Below is a small trained network, with its code and all its weights. Each question gives an input and a target symbol and asks what happens when units are switched off, that is, made to give their printed mean instead of their output.

import numpy as np


def w(rows, s, z=0):
    codes = np.array(rows[::2]) - 128.0
    scale = np.full(codes.shape[1], s)
    scale[-1] = z or s
    return codes * scale


def f(y):
    return np.maximum(y, 0)


def softmax(a):
    e = np.exp(a - a.max(-1, keepdims=True))
    return e / e.sum(-1, keepdims=True)


def log_softmax(a):
    a = a - a.max(-1, keepdims=True)
    return a - np.log(np.exp(a).sum(-1, keepdims=True))


def net(x, mask):
    ids = ['Λαβζηξ'.index(c) for c in x.split()]
    T = len(ids)
    res = E[ids] + P[:T]
    u = 0
    for l in range(2):
        r = res
        for j in range(2):
            rows = slice(2 * j, 2 * j + 2)
            q, k, v = (r @ M[l][rows].T for M in (Q, K, V))
            z = softmax(np.where(np.tri(T) > 0, q @ k.T / 2**0.5, -1e9)) @ v
            o = O[l][rows]
            res = res + np.where(mask[u + j], z, o[:, -1]) @ o[:, :-1]
        u += 2
        y = f(res @ A[l][:, :-1].T + A[l][:, -1])
        res = res + np.where(mask[u : u + 12], y, B[l][:, -1]) @ B[l][:, :-1]
        u += 12
    return log_softmax(res[-1] @ U[:, :-1].T + U[:, -1])


Q, K, V, O, A, B = {}, {}, {}, {}, {}, {}
E = w([
[138,141,105],'Λ',
[146,209,124],'α',
[142,154,252],'β',
[181,170,159],'ζ',
[136,86,94],'η',
[156,126,113],'ξ',
],0.014)
P = w([
[80,178,209],'0',
[125,154,214],'1',
[142,130,199],'2',
[151,114,177],'3',
[159,108,151],'4',
[173,101,127],'5',
[185,105,98],'6',
[196,107,68],'7',
[213,107,34],'8',
[233,108,2],'9',
[115,91,150],'10',
[24,166,119],'11',
[5,112,169],'12',
],0.0074)
Q[0] = w([
[254,109,172],'0.h1',
[133,139,68],'0.h1',
[117,135,121],'0.h2',
[133,129,110],'0.h2',
],0.047)
K[0] = w([
[195,145,3],'0.h1',
[67,120,116],'0.h1',
[141,145,126],'0.h2',
[142,122,121],'0.h2',
],0.045)
V[0] = w([
[219,180,152],'0.h1',
[75,186,121],'0.h1',
[148,147,137],'0.h2',
[7,161,140],'0.h2',
],0.014)
O[0] = w([
[82,89,255,255],'0.h1',
[163,63,154,89],'0.h1',
[114,125,95,167],'0.h2',
[253,138,12,67],'0.h2',
],0.0093,0.0071)
A[0] = w([
[119,44,110,155],'0.n1',
[169,248,119,94],'0.n2',
[104,36,149,136],'0.n3',
[91,105,106,1],'0.n4',
[137,126,117,66],'0.n5',
[131,98,99,176],'0.n6',
[120,125,117,72],'0.n7',
[123,64,102,85],'0.n8',
[125,140,103,69],'0.n9',
[89,109,135,29],'0.n10',
[155,77,113,108],'0.n11',
[163,97,134,178],'0.n12',
],0.013,0.0051)
B[0] = w([
[93,31,212,154],'0.n1',
[103,63,255,151],'0.n2',
[130,202,36,254],'0.n3',
[152,156,95,129],'0.n4',
[133,135,107,128],'0.n5',
[158,71,151,140],'0.n6',
[123,103,112,128],'0.n7',
[118,199,148,132],'0.n8',
[180,156,110,128],'0.n9',
[176,133,80,155],'0.n10',
[160,169,112,129],'0.n11',
[166,118,76,161],'0.n12',
],0.017,0.0054)
Q[1] = w([
[134,172,143],'1.h1',
[134,75,35],'1.h1',
[59,135,253],'1.h2',
[127,41,149],'1.h2',
],0.014)
K[1] = w([
[97,147,143],'1.h1',
[150,89,89],'1.h1',
[2,154,83],'1.h2',
[150,92,102],'1.h2',
],0.021)
V[1] = w([
[105,197,185],'1.h1',
[226,196,167],'1.h1',
[189,235,53],'1.h2',
[123,79,3],'1.h2',
],0.011)
O[1] = w([
[183,81,134,254],'1.h1',
[163,100,177,210],'1.h1',
[159,126,187,101],'1.h2',
[64,1,147,14],'1.h2',
],0.013,0.009)
A[1] = w([
[164,82,80,40],'1.n1',
[227,60,45,171],'1.n2',
[166,76,80,28],'1.n3',
[169,161,3,197],'1.n4',
[114,172,74,109],'1.n5',
[137,161,30,153],'1.n6',
[161,147,74,248],'1.n7',
[55,125,88,40],'1.n8',
[155,109,31,220],'1.n9',
[124,87,160,3],'1.n10',
[131,114,110,45],'1.n11',
[150,90,49,173],'1.n12',
],0.013,0.0067)
B[1] = w([
[154,50,120,128],'1.n1',
[253,65,141,162],'1.n2',
[183,75,84,128],'1.n3',
[26,97,173,235],'1.n4',
[203,103,127,167],'1.n5',
[248,100,168,186],'1.n6',
[75,129,24,248],'1.n7',
[101,159,248,140],'1.n8',
[60,240,124,170],'1.n9',
[24,191,81,146],'1.n10',
[124,87,130,128],'1.n11',
[157,120,53,147],'1.n12',
],0.023,0.011)
U = w([
[141,53,2,251],'Λ',
[126,225,45,89],'α',
[73,101,133,145],'β',
[158,197,188,62],'ζ',
[196,204,101,15],'η',
[178,128,156,97],'ξ',
],0.0067,0.0028)

Each question gives the input, a string of symbols that net reads in full, and the target symbol t.
The units are the heads (2 rows each of Q, K, V and O) and the neurons (one row each of A and B). Each row of codes is followed by its name. A weight is (code - 128) times the scale printed after its matrix; where a second scale follows, it is the last column's (O, A, B and U).
mask holds one flag per unit, layer by layer, with each layer's heads first. A switched-off unit (its flag False) gives its mean, the last column of its rows in O or B, instead of its output. The means were averaged over made-up inputs and are rounded, as every weight is.
A unit's drop is (log p(t) with every unit on - log p(t) with that unit switched off) / (log p(t) with every unit on - log p(t) with every unit switched off).
The circuit of an input: a set's keep is (log p(t) with only the set's units on - log p(t) with every unit switched off) / (log p(t) with every unit on - log p(t) with every unit switched off). Starting from the 12 units with the biggest drops (on a tie, the unit counted first), units are removed one at a time, each time the one whose removal leaves the highest keep (on an exact tie, the one counted first), for as long as the keep stays at least 0.8.
circuit, biggest first: the units of the circuit, biggest drop first
k most important neurons: the k neurons with the biggest drops, biggest first
k most important neurons of layer l: the k neurons of layer l with the biggest drops, biggest first
which heads matter: for each layer, one digit per head in row order, 1 if its drop is at least 0.15 and else 0, layers parted by /
input Λ α ξ α, target ζ: 4 most important neurons : [1.n7; 0.n3; 1.n4; 0.n2]
input ζ β ζ ξ ζ η β, target β: which heads matter : 11 / 01
input Λ β η Λ ζ β ζ β Λ ζ, target ξ: circuit, biggest first : [1.n7; 0.n3; 1.h2]
input β ζ Λ ζ ζ η η ζ, target β: which heads matter : 11 / 01
input η ζ α α ζ ζ Λ ζ η β, target β: circuit, biggest first : [1.h2; 0.n3; 0.h2]
input β η β ζ Λ β, target ξ: circuit, biggest first : [1.n7; 1.h1; 1.n9]
input α η ζ Λ ζ ξ ζ η α, target β: circuit, biggest first : [1.h2; 0.n2; 0.n3]
input α Λ ζ η η α α β η ξ α, target ζ: 3 most important neurons of layer 1 : [1.n7; 1.n4; 1.n12]
input ξ α ξ Λ ζ Λ Λ Λ α η ζ β, target α: 2 most important neurons : [0.n3; 1.n7]
input β ζ η ζ η ζ ζ ζ ζ η ζ α α, target Λ: which heads matter : 01 / 10
input η ζ η ξ Λ α, target ξ: circuit, biggest first : [1.n7; 0.n3]
input α ζ β β, target η: which heads matter : 11 / 11
input α η ξ α Λ α η η β η, target ζ: 3 most important neurons : [1.n8; 0.n1; 1.n7]
input ζ ζ α Λ Λ α, target ξ: 3 most important neurons : [0.n3; 1.n7; 1.n9]
input Λ η ζ η ζ η β α β, target Λ: 2 most important neurons : [1.n7; 1.n4]
input β α ξ, target Λ: most important neuron : [1.n7]
input ζ ζ ζ, target α: circuit, biggest first : [1.h2; 1.n7]
input α α ξ β η Λ ζ, target ξ: which heads matter : 00 / 00
input α η η ζ ζ ξ ζ η, target β: which heads matter : 01 / 11
input η ζ ζ η ζ ξ η, target β: which heads matter : 11 / 11
input β ζ ζ ζ η β Λ β, target ξ: circuit, biggest first : [1.h1; 1.n2]
input α Λ η ζ β, target α: which heads matter : 10 / 01
